Here is a tiny trained network, its code and every weight. The questions are about switching its units off for an input and a class, where a switched-off unit gives its printed mean instead of its output.

import numpy as np


def w(rows, s, z=0):
    codes = np.array(rows[::2]) - 128.0
    scale = np.full(codes.shape[1], s)
    scale[-1] = z or s
    return codes * scale


def norm(h):
    return h / np.sqrt((h * h).mean(-1, keepdims=True) + 1e-5)


def f(y):
    return np.maximum(y, 0)


def log_softmax(a):
    a = a - a.max(-1, keepdims=True)
    return a - np.log(np.exp(a).sum(-1, keepdims=True))


def net(x, mask):
    res = np.array(x, float).reshape(1, 6) / 4 @ E
    u = 0
    for l in range(2):
        y = f(norm(res) @ A[l][:, :-1].T + A[l][:, -1])
        res = res + np.where(mask[u : u + 4], y, B[l][:, -1]) @ B[l][:, :-1]
        u += 4
    return log_softmax(norm(res)[-1] @ U[:, :-1].T + U[:, -1])


A, B = {}, {}
E = w([
[124,129,130,129],'x0',
[190,176,177,173],'x1',
[139,226,25,102],'x2',
[200,74,49,207],'x3',
[127,130,130,128],'x4',
[21,171,114,255],'x5',
],0.0077)
A[0] = w([
[226,188,192,193,28],'0.n1',
[220,35,29,230,2],'0.n2',
[126,2,227,164,7],'0.n3',
[30,20,32,70,77],'0.n4',
],0.011,0.0069)
B[0] = w([
[201,69,170,201,181],'0.n1',
[31,203,215,25,254],'0.n2',
[118,38,32,59,230],'0.n3',
[250,162,217,214,231],'0.n4',
],0.014,0.0048)
A[1] = w([
[193,254,145,135,34],'1.n1',
[188,175,22,126,28],'1.n2',
[241,100,97,13,83],'1.n3',
[141,217,37,89,2],'1.n4',
],0.012,0.0067)
B[1] = w([
[136,38,165,100,207],'1.n1',
[160,10,36,105,144],'1.n2',
[93,207,84,183,253],'1.n3',
[108,13,136,74,154],'1.n4',
],0.014,0.007)
U = w([
[105,134,127,89,255],'0',
[48,175,200,5,63],'1',
[103,27,62,52,84],'2',
[211,134,187,154,24],'3',
[106,140,114,93,189],'4',
[69,194,61,159,128],'5',
],0.013,0.0087)

Each question gives the input, the list of numbers given to net, and the class t.
The units are the neurons (one row each of A and B). Each row of codes is followed by its name. A weight is (code - 128) times the scale printed after its matrix; where a second scale follows, it is the last column's (A, B and U).
mask holds one flag per neuron, layer by layer. A switched-off neuron (its flag False) gives its mean, the last column of its row in B, instead of its output. The means were averaged over made-up inputs and are rounded, as every weight is.
A unit's drop is (log p(t) with every unit on - log p(t) with that unit switched off) / (log p(t) with every unit on - log p(t) with every unit switched off).
The circuit of an input: a set's keep is (log p(t) with only the set's units on - log p(t) with every unit switched off) / (log p(t) with every unit on - log p(t) with every unit switched off). Starting from all 8 units, units are removed one at a time, each time the one whose removal leaves the highest keep (on an exact tie, the one counted first), for as long as the keep stays at least 0.8.
circuit, biggest first: the units of the circuit, biggest drop first
k most important neurons: the k neurons with the biggest drops, biggest first
top k neurons in layer l: the k neurons of layer l with the biggest drops, biggest first
input [4,-8,7,6,-6,6], class 3: circuit, biggest first	0.n4, 1.n3
input [3,-4,8,-4,8,6], class 2: 3 most important neurons	0.n2, 1.n4, 1.n3
input [4,7,6,-1,-3,-2], class 3: circuit, biggest first	0.n1
input [3,-8,4,-5,8,7], class 3: top 3 neurons in layer 0	0.n4, 0.n2, 0.n3
input [5,-8,3,-7,0,2], class 3: circuit, biggest first	0.n4, 0.n2
input [-2,3,7,8,4,7], class 1: 2 most important neurons	0.n2, 0.n3
input [-3,1,3,8,6,8], class 1: circuit, biggest first	0.n2, 1.n3
input [1,2,0,-5,-2,-8], class 5: 3 most important neurons	1.n3, 0.n2, 0.n4
input [-5,1,-5,-1,1,-6], class 5: 2 most important neurons	1.n3, 1.n1
input [5,2,6,-5,-2,3], class 2: 2 most important neurons	0.n2, 1.n4
input [-3,5,-7,1,1,-2], class 2: top 2 neurons in layer 0	0.n3, 0.n4
input [-1,5,2,0,3,-6], class 5: 3 most important neurons	1.n3, 0.n4, 0.n2
input [-4,-6,6,2,-6,6], class 2: 3 most important neurons	1.n2, 0.n2, 1.n3
input [2,-2,5,3,-4,-7], class 5: circuit, biggest first	1.n3
input [-5,6,1,7,7,-6], class 1: 3 most important neurons	0.n2, 0.n4, 0.n3
input [-7,3,-8,4,6,7], class 2: 2 most important neurons	0.n3, 1.n3
input [-3,6,-8,-3,-8,-4], class 2: 3 most important neurons	0.n3, 0.n4, 0.n2
input [4,6,4,2,5,1], class 3: top 2 neurons in layer 0	0.n1, 0.n3
input [2,-3,4,-5,3,-7], class 5: circuit, biggest first	1.n3, 0.n2
input [-3,-7,-1,5,4,-1], class 3: circuit, biggest first	0.n4
